Rows with their classes
[ -3  10  32  -1  -2   2   3  -1  -7  -8 -11   3   3  -8  -5  -8 -11 -15
 -14   7   2   3  -7  -2  22 -22  13   8   3  -2   7  -1  11   8  14 -13
   3  -2 -16   4  14 -11   2   4  -5  -7   8   1   3  13   0 -45   6  -2
 -18   1   1  21 -18 -33  -1  -8  10 -28 -26  -2   0   6  -3   6 -15   3
  14  -8   8   1   6 -10   0  -2  -3  -5  -4  31   1 -28  -4  -1  -6  16
 -16  -9   0  30   9 -14 -21 -15 -34  -2   8  22 -25  -3   9  -4 -17 -25
   2  18  -6  -4 -14 -15 -13 -15 -15  -8   5  -1   3 -10   9  -7  -2 -17
  -9 -25   1   3  17  -5  -4  -6 -24 -39  -1   9  -7   6  20 -10  10 -10
 -15 -15   4  15   8   6   7  -2   0 -15]
J
[  7  13  14  -2  -1  11  12   8 -10   0  -9   5   3  -2  -3   0  -7  -3
  -5  -2   1   5  -1 -18  13 -29   8  -3  10   0  -3   2  18   4   2 -10
   4  -3 -19 -12   4  -4  -7   4  -3   1   7  -7  -2   5  -7 -24   0  -6
 -12   3  -2  25 -20 -20   0  -9   1 -27 -15   0   2 -18   6  -2 -12   8
  10  -3   0   2   6  -8  -1  -3   2  -6   0  28   3 -19  -5  -2 -13  13
 -22  -5  -1  26   1 -17 -18 -13 -36 -16   2  16 -25   5  19   1  -9 -22
   6   5  -1 -18 -11 -12  -5  -7 -12   0   7   2   7  -9  -4  -2 -16  -1
  -3  -8  -3   6   8  -9   4 -10 -26 -42   7   7  -3   5  12  -2   5 -15
 -16  -9  -8  13  10  -6  -2  -6   4  -4]
J
[-32  -3  43  14  -2 -52   2  -5   1  -6 -15 -24   3  -4  -5  -2  12 -14
 -13  19   4  -5 -23 -37 -17  32   4  21  15 -18   8  -1  -5   2 -13  -2
  11  23   8  -2  23   1   8   3 -11  -7   5  20  21  -5   3 -22   9  10
  -7  -1  17 -24  -5 -20  13   6 -10   2  -6   8  -6  20   1   7   2  -1
   7 -19  -2  14   7   7   2  -1   7  11   1 -16 -30 -26 -16  -6  -7   3
  -2  -9   4  13   9  -3   1  -4  -6  -3   6  15   3  -3  14 -32  -6  29
   6  -4   2  21   2   8 -12  -1 -11  -9   3   6   4  -7  13   1   7   4
  -1 -13   3  14   5   0 -13   9 -10  -5 -23   7   8  10   8 -17   2   8
  -5 -10 -10  16 -25  25  -1   4  11  -5]
R
[  0  12  24  -1  -2 -29   2  -3   1  -7   1   4   0  -8  -8 -14  -9 -11
  -9  13  -2   2 -19  15  11  11  10  12   5 -18   5   0   2   2  25 -10
   6  19  -3   6   7 -10  10  -6   1  -3   0  18  17  13  10 -40  -7  16
 -14  -1  21   9  -4 -30  -4  -1   7  -5 -12   7  -3  25 -21  10  -5   5
  11   4  15   0   0  -1  -3  -4   6   8 -11  17   0 -24  -5  -4   5  10
  32  -4   3  14  14  -4  -1 -10 -14  13   8  12   4 -25   0  -5 -11   1
   4   9  -8   6  -2  -6  -5  -4 -12  -7   2   3   1 -10  14  -7  12  -5
  -7 -28  -4   3  32  -2 -18   0 -19  -8  -8   8   1  -5   5  -8   8  -2
  -7  -6  19   5   7   9  11   4   3  -6]
J
[ -9   1  29  -2   1 -10   2  -4  -9 -12  -2  -1  -1  -7  -9  -6  -9  -3
 -12  10  -4   6  -2   6  -2  -7  11   6   2  -3   9  -5  18   3   0  -8
   5   4  -2   0   9  -4  -2   3  -4  -1  11   5   5  16  12 -35   1   5
  -5  -1   6   2  -2 -31   5   0   1 -13 -12   0   1  11   5   6 -11   5
  11 -15  -2   3  13  -3   2  -1  -2  -2  -8  19  -6 -16 -10  -1  -7  11
   2  -5   3  12  15 -12 -19 -17 -28   3   2  23 -23  -5  28 -17 -10   1
   7   2  -6   2 -14  -9 -16 -16  -7  -8   1  10  10  -9  12   6   2  -6
  -5 -18  -2   4  19  -6 -13  -1 -19 -11  -4   8   3   7   9 -14  15   0
  -9 -14   6  16   4   9   9  -3   9  -7]
J
[-12  -3  -3  -2  -2  -8  -2   5 -12  -3 -11   6 -20   2   9  -3  -1 -12
   5   4  -6   0   3  -6   8 -10   7   0  -2   1   6   1   7  -5  16 -15
  -2   7 -18   3 -14   2  -6   8   4  -8   3 -15  -3  -3 -10  14   9  -3
 -18  -5   9  24   0  -3   3   3  -4 -22 -12 -14   1   7   4  -7 -17  -4
   8 -20   3  13   3   0  -4  11 -24  -5  -5   0   8  -1  -5   0 -10   0
 -28  -1   3  17 -18   0 -11   0  23  13   3  -7  33   0  38   2  -8 -13
   7  -1  -9   5  -2   6 -11  -1   8   4   1  -1  11   1   2  -3  -8   3
  -9  -4   4   7  11  -7  -2   0 -11 -26  -5  16  -4   8   7  10  14  -1
   1   0  -3   2  11   6   0   2  -2  -4]
A
[ 12   8   8  -7   1  15   1 -12   6  -7  13  14   8 -11  -8  -3 -11  -6
 -11   3  -1   2   3  52  20 -12   7   5 -11   3   4  -4   1   3  16  -3
  -4 -11   9  19  10 -17   6  -7   9   9  -2  11  -4  21  12 -41  -8   4
   7  -1  -4   0   9 -22 -10  -6  14   7  -3   0   1  12 -19   6  -6   4
  -1  13  13 -12   0  -4   6  -6   3  -1  -3  23  12   1   4  -2  20   7
  31  -1   2  -2  23  -3  -8 -11 -27  22   5  12 -31 -12 -37   8  -7 -16
  -1  16  -5   2  -5 -16  -4 -15  -7 -11   1  -2  -5  -3  10  -7  -1 -21
  -2 -20   0 -15  16   6  -2  -1   8  29   8  -4 -10  -5  -2  -6  -1  -3
  -8   1  29  -2  12  -2  15   1  -7 -10]
T
[ -5   3  29  -3  -2   1   6   5 -17   0 -13  -7  -6  -2  -3   0  -5  -5
  -4   1  -1   7   1 -22   0 -29  13   3   9   4   5  -1  25   3 -10  -8
   5   1 -11  -9   6   3 -11  11  -9  -2  16  -8  -2  16   0 -20   7  -8
 -14  -3  -2  17 -12 -27   9   1  -1 -29 -12  -2   1 -14  17  -1 -17   4
  14 -23  -6  10  16  -4  -1   2  -8  -2  -1  23  -6 -20  -7  -5 -22  13
 -31  -5   2  19   3 -13 -28 -16 -34 -13   5  21 -25   8  50 -16 -11 -12
   9   2  -3 -11 -15  -5 -15 -14  -9  -5   2   4  13 -11  12  11  -4   0
   0 -11  -2  10   9 -17  -3  -5 -29 -38  -5   4   7  11  13  -9  20  -6
 -17 -15 -11  20   5   4   2  -7  10  -8]
J
[-14   8  35   3  -1 -28   4   2  -1  -7 -10  -2   4  -5  -4  -5  -2 -12
  -9   9   0   3 -15 -17   8   5   8  13  13 -18   3   2   1   2  11 -11
   9  15  -9  -2  10  -5   5   0  -6  -5   6  13  16   2  -2 -33   3   8
 -16   2  17   8 -14 -29  -1   0   0 -13 -10   6  -2  10  -9  10  -6   3
  14  -3   8   3   3   0  -2  -4  11   6  -4  15 -10 -34  -8  -2  -7  12
   4  -5   1  24   6  -5  -5  -9 -18  -3   7  15  -2 -12  10 -12 -15  -2
   6   6  -8   5  -3  -4  -6   0 -13  -7   3   5   5 -11   9  -9  11   0
  -6 -19  -2  10  19  -2  -6  -1 -25 -28  -8   1   2   5   6 -10   8  -7
  -9 -10   0  13   0  13   4   0   2  -7]
J
[ -1  11  24  -1   0  -4   6   1  -7  -3  -8  -3   2  -3  -9  -1  -7   4
  -5   2   0   6  -4 -17  -4 -17  11   5  12  -8   5  -2  22   3  -7  -8
  13   6  -7 -12   8   3  -3   2  -9   0  10   4   4  10   7 -28  -3   4
  -8   1   0  12 -15 -26   3  -6  -1 -17 -11   5  -1  -8  10   4  -9   7
  13  -3  -6  -4  12  -4  -1  -4   6  -1  -6  25  -9 -24 -12  -8 -18  12
  -2  -5   2  15  10 -14 -15 -14 -41 -15   1  26 -30  -2  37 -11  -6  -3
   7  -5   1 -15 -12  -2 -11  -7 -12  -5   4  10   9 -15   5   6   3   1
   3 -13  -4  11  14 -11  -6  -4 -31 -31  -1   5   8  14   9 -12   2  -5
 -11 -15  -6  17   6   0   0  -7  10  -5]
J
[ -7   7  27  -1  -1  -9   3  -5   0  -4  -4  -3   3  -5 -11  -4 -10  -5
  -9   6  -2   3  -4  10   1   2   8   5   5 -15   6   0  11   2   2  -4
   6   7   1   1   9  -6   6   2  -3   2   7  10   8  13  14 -36  -2   7
  -4   1   6   1  -2 -26  -1   1   5  -2  -8   4  -2  10  -6   8  -5   5
   9  -3   3  -3   8  -1   1  -7   5  -2  -6  18  -2 -15 -10  -3  -6  10
  16  -4   1   6  18  -6 -10 -12 -26   1   6  20 -18  -9  12  -6  -9   0
   5   3  -5   0  -6  -9 -11 -10 -11  -9   1   8   5 -16   9  -1   6  -6
   0 -18  -3   5  20  -4 -13   0 -17  -1  -4   4   3   6   1 -13   3  -3
  -9 -10  11   8   4   2   8  -3   5  -8]
J
[ -1   6  44   2   1  -1   5  -3  -1 -10  -9  -8  12 -11  -5  -5  -4 -13
 -18   7   7   8 -12 -16  17 -15   5  12   2   0  -4   2   1   4  -9  -6
   3  -8  -2   5  33  -7   6   1 -17   0   4   9  -2   9   2 -52   6  -4
  -5   2  -6  -5 -18 -32   5  -6   8 -11 -12   8  -2 -11   2  14  -3  -2
   6   3   4  10   3  -7   6 -12  15   2   8  22 -11 -30  -4  -5  -2  16
 -13 -15   2  25  15 -18 -16 -12 -45  -7   9  27 -47   7 -16 -10 -15 -12
   5  24   3  -1 -11 -22 -11 -15 -16 -13   5  -6  -3 -11   6  -6  -2 -15
  -7 -22   1  -8   0   0   5  -3 -15 -20  -4   1 -10   2   8 -16  -2 -14
 -25 -15  -3  22 -12   6   4  -3   0 -12]
R
[ -2   6 -11  -2  -5  -5  -2   2  -4   0   4   9 -13   1  -1  -4 -10   1
   6  -1  -7   2   2  12   4  -3   8  -4   2  -5  12   0  14  -1  22  -6
   9  12 -11  -2 -19  -4  -1  -1  10  -4   4  -2   5   7   5   5  -8   8
 -14  -2  11  20   3  -7  -4  -1   3 -11  -6  -5   2  10  -7  -6  -9   3
  10  -6   4  -2  -1   0  -3   5 -13  -4  -9  12  11   1   3  -1  -4   2
  13   7   2   0  -5   3  -3  -4   6   6   0   1  24 -16  27   4  -3  -7
   1  -9  -9  -9  -3   2  -2  -1   0   6  -2   2   7  -1   2   0   5   5
  -5 -10  -3   9  24  -7 -11   1 -16 -13   1   8   6   3   0   6   9   2
   7   2  10  -2  31  -5   6   0   0  -4]
W
[ -6  11  23   0  -1 -11   3   4  -4  -3  -4  -1   3  -3  -7  -4  -9  -6
  -7   1   1   3  -8 -14   2  -8   7   5  13  -7   4  -1  13   2   6 -10
   6   8 -11  -7   2  -4  -1   2  -5  -2  11   4   9   5   4 -27  -1   2
 -14  -1  11  15 -16 -23   1  -6   3 -17 -12   3   0   0  -2   4  -9   3
   9  -5   3  -3   6  -2  -5   0   4  -3  -5  26  -4 -25  -5  -9 -11  12
  -5  -8   0  22   1 -13 -11 -10 -25 -10   4  18 -12  -4  28  -8 -11  -6
   5   2  -3  -8  -6  -6  -8  -5 -12  -4   2   3   6 -10   5  -2  10  -1
  -7 -15   0   7  17  -2 -10  -5 -28 -33  -6   8   8   3   6 -10   7  -7
 -10 -10  -2  13   5   0   0  -3   3  -9]
J
[-10 -11  20   0   2  -6   0 -12   2 -52   0 -13   6  -4  -3   0   8 -12
 -12   8   1  -6  -4  -1  -2   7  -2  10  -7   5   6  -3 -10   0 -14   2
  -2  -9  16  16  22   1   4   2  -5   4   0   6  -2   1  -3 -30   9  -2
   7  -1 -14 -26   6  -8   4   8   1   8   2  -1  -1   6   3   6   6  -3
  -7  -5  -2   3   7   0   3  -2   8   2   7  -7 -10   0  -3  -1   7   0
  -3  -8   0   5  12  -1  -5  -3  -5   9   3   6 -19  10 -20 -12  -2   9
   1  14   2  15  -3  -5  -8  -8   2  -5   1  -5  -5   5   7   0  -8 -10
  -2  -4   3  -9  -3   6   4   5  17  22  -7  -3  -7   0   1  -8  -4   5
  -7  -5   1   2 -21  15   3   1  -3  -4]
R
[-11   3  52   5  -1 -12   1   0  -7  -8 -19 -10  12  -9  -4   0   1 -26
 -23  12   9   6 -18 -33  17 -13   6  17   6   3  -3   5   2   5  -5 -10
   3  -3 -12   7  34  -5   7   6 -16  -7   8   8   1   5  -6 -52  14  -5
 -11  -1  -9  -5 -22 -37   5  -3  11 -21 -18   3  -1  -8   2  11  -7   0
   8  -5   7  10   8  -6   3  -6   9   3   5  15 -16 -42  -6  -3  -7  13
 -31 -17   0  40  11 -18 -22 -13 -39  -6   7  30 -38   9 -11 -14 -25 -16
   9  30   6   8 -14 -18 -12 -13 -14 -12   8  -8  -2  -8   8 -11  -5 -18
 -10 -24   2  -3   3  -2   9  -6 -16 -37 -10   8 -12   2  12 -17   4 -14
 -26 -19 -11  24 -18  21   4  -5  -3  -9]
R
